Here is a tiny trained network, its code and every weight. The questions are about switching its units off for an input and a target symbol, where a switched-off unit gives its printed mean instead of its output.

import numpy as np


def w(rows, s, z=0):
    codes = np.array(rows[::2]) - 128.0
    scale = np.full(codes.shape[1], s)
    scale[-1] = z or s
    return codes * scale


def f(y):
    return np.maximum(y, 0)


def softmax(a):
    e = np.exp(a - a.max(-1, keepdims=True))
    return e / e.sum(-1, keepdims=True)


def log_softmax(a):
    a = a - a.max(-1, keepdims=True)
    return a - np.log(np.exp(a).sum(-1, keepdims=True))


def net(x, mask):
    ids = ['ΛΞΣΦΨΩαγδεζηθμτ'.index(c) for c in x.split()]
    T = len(ids)
    res = E[ids] + P[:T]
    u = 0
    for l in range(2):
        q, k, v = (res @ M[l].T for M in (Q, K, V))
        z = softmax(np.where(np.tri(T) > 0, q @ k.T / 2**0.5, -1e9)) @ v
        res = res + np.where(mask[u], z, O[l][:, -1]) @ O[l][:, :-1]
        u += 1
        y = f(res @ A[l][:, :-1].T + A[l][:, -1])
        res = res + np.where(mask[u : u + 4], y, B[l][:, -1]) @ B[l][:, :-1]
        u += 4
    return log_softmax(res[-1] @ U[:, :-1].T + U[:, -1])


Q, K, V, O, A, B = {}, {}, {}, {}, {}, {}
E = w([
[18,95,40,182,126,106],'Λ',
[134,125,139,135,146,64],'Ξ',
[138,126,134,134,141,66],'Σ',
[125,116,168,159,186,52],'Φ',
[192,131,166,129,144,93],'Ψ',
[98,150,126,177,146,81],'Ω',
[252,128,49,156,138,215],'α',
[113,93,206,130,93,123],'γ',
[134,143,164,153,79,124],'δ',
[140,159,212,180,51,120],'ε',
[103,35,150,47,66,159],'ζ',
[124,93,101,123,42,159],'η',
[150,77,235,181,196,129],'θ',
[243,182,73,81,148,21],'μ',
[130,9,127,161,102,102],'τ',
],0.018)
P = w([
[181,120,128,79,31,51],'0',
[74,132,133,135,77,26],'1',
[92,144,137,137,76,52],'2',
[86,147,108,175,91,93],'3',
[113,153,101,192,90,125],'4',
[127,151,93,207,99,167],'5',
[137,170,87,229,120,194],'6',
[153,166,77,254,126,226],'7',
],0.008)
Q[0] = w([
[220,105,35,238,133,37],'L0H1',
[2,223,131,158,196,58],'L0H1',
],0.0057)
K[0] = w([
[145,173,83,187,139,151],'L0H1',
[127,245,137,118,138,150],'L0H1',
],0.011)
V[0] = w([
[99,169,109,21,189,176],'L0H1',
[203,2,39,91,140,60],'L0H1',
],0.0076)
O[0] = w([
[108,141,112,87,117,254,1],'L0H1',
[86,177,102,62,181,160,129],'L0H1',
],0.011,0.0085)
A[0] = w([
[82,208,27,96,173,106,5],'L0N1',
[2,117,126,209,115,157,111],'L0N2',
[134,213,154,114,117,47,202],'L0N3',
[37,50,240,144,116,126,108],'L0N4',
],0.0072,0.0029)
B[0] = w([
[254,113,66,57,63,151,138],'L0N1',
[175,115,184,69,106,96,167],'L0N2',
[159,85,162,76,72,121,247],'L0N3',
[180,178,174,100,77,151,174],'L0N4',
],0.011,0.012)
Q[1] = w([
[2,198,69,83,239,223],'L1H1',
[34,87,132,121,186,106],'L1H1',
],0.008)
K[1] = w([
[200,144,88,2,163,19],'L1H1',
[179,214,114,65,66,25],'L1H1',
],0.0061)
V[1] = w([
[203,150,228,129,194,188],'L1H1',
[133,192,89,185,2,198],'L1H1',
],0.0085)
O[1] = w([
[121,21,133,62,163,84,3],'L1H1',
[43,181,203,76,98,2,239],'L1H1',
],0.015,0.00024)
A[1] = w([
[143,150,1,172,231,207,178],'L1N1',
[148,87,242,87,123,130,162],'L1N2',
[20,230,181,58,80,92,1],'L1N3',
[95,122,136,56,32,224,105],'L1N4',
],0.0068,0.0056)
B[1] = w([
[55,94,208,54,186,105,149],'L1N1',
[75,109,2,95,99,154,246],'L1N2',
[211,119,145,126,250,119,223],'L1N3',
[171,199,200,130,66,138,139],'L1N4',
],0.009,0.014)
U = w([
[141,150,60,114,145,103,91],'Λ',
[163,115,131,112,139,111,49],'Ξ',
[168,118,133,107,133,112,40],'Σ',
[181,63,216,130,152,118,36],'Φ',
[174,116,94,122,169,121,143],'Ψ',
[190,73,112,236,83,93,158],'Ω',
[103,188,2,95,209,119,255],'α',
[40,119,101,92,82,118,248],'γ',
[125,122,129,119,118,94,115],'δ',
[120,99,164,90,127,53,34],'ε',
[78,131,184,85,99,132,240],'ζ',
[163,167,220,118,169,102,134],'η',
[113,78,66,118,124,117,117],'θ',
[178,152,60,90,166,107,109],'μ',
[125,101,169,119,146,128,164],'τ',
],0.008,0.0069)

Each question gives the input, a string of symbols that net reads in full, and the target symbol t.
The units are the heads (2 rows each of Q, K, V and O) and the neurons (one row each of A and B). Each row of codes is followed by its name. A weight is (code - 128) times the scale printed after its matrix; where a second scale follows, it is the last column's (O, A, B and U).
mask holds one flag per unit, layer by layer, with each layer's heads first. A switched-off unit (its flag False) gives its mean, the last column of its rows in O or B, instead of its output. The means were averaged over made-up inputs and are rounded, as every weight is.
A unit's drop is (log p(t) with every unit on - log p(t) with that unit switched off) / (log p(t) with every unit on - log p(t) with every unit switched off).
The circuit of an input: a set's keep is (log p(t) with only the set's units on - log p(t) with every unit switched off) / (log p(t) with every unit on - log p(t) with every unit switched off). Starting from all 10 units, units are removed one at a time, each time the one whose removal leaves the highest keep (on an exact tie, the one counted first), for as long as the keep stays at least 0.8.
units of the circuit, in order: the units of the circuit, biggest drop first
most important unit: the unit with the biggest drop
k most important neurons: the k neurons with the biggest drops, biggest first
k most important neurons of layer l: the k neurons of layer l with the biggest drops, biggest first
input Ω ε Φ Σ, target ε: units of the circuit, in order	(L1H1 L0N4)
input γ Φ Σ, target γ: most important unit	L1N3
input Φ Φ Φ Ω Ω η Ω, target η: units of the circuit, in order	(L1H1 L1N3 L0N3)
input Ψ Λ Ψ ε Φ η Σ, target η: units of the circuit, in order	(L1H1 L1N3)
input Σ ε Ψ Ξ η γ, target η: units of the circuit, in order	(L1H1 L0N4 L1N3)
input ε Ω Ψ τ Ω η ε Λ, target ε: units of the circuit, in order	(L0N2 L1H1)
input ζ Ω α Ω Φ Ω Ξ, target Ω: units of the circuit, in order	(L1N2 L1H1 L0N4)
input Σ θ Ω γ η, target η: 2 most important neurons	(L0N4 L1N2)
input Ω γ Ξ, target γ: units of the circuit, in order	(L0N4 L1N3 L1N2 L1H1)
input η Ω η ε, target η: units of the circuit, in order	(L1H1 L1N3)
input Ω τ ε Φ Σ ε Φ θ, target θ: units of the circuit, in order	(L1H1 L1N2)
input ε Ω Ψ η Ξ, target η: 2 most important neurons	(L1N3 L1N2)
input Ω Ω Ω ε τ, target ε: 2 most important neurons	(L0N4 L1N3)
input ε Ψ τ Φ α, target α: 4 most important neurons	(L0N3 L0N4 L0N2 L1N4)
input Ω Ω Φ η Ω η, target η: most important unit	L1H1
input Ω Φ Ω τ Λ, target Ω: units of the circuit, in order	(L1H1 L1N2)
input γ θ Φ Φ, target θ: 2 most important neurons of layer 1	(L1N2 L1N3)
input ε α θ, target θ: units of the circuit, in order	(L1N2 L1H1 L0N4)
input Ω η Ω Ψ, target η: units of the circuit, in order	(L1H1 L0N3)
input Φ Φ Ω Ψ, target Ω: 3 most important neurons	(L1N3 L1N2 L0N3)
input Σ Φ Φ, target Φ: 2 most important neurons	(L1N1 L1N2)
input Σ γ η Φ, target η: 2 most important neurons of layer 1	(L1N3 L1N2)
input Φ Ω Φ Λ Ω Σ, target Ω: most important neuron of layer 0	(L0N2)
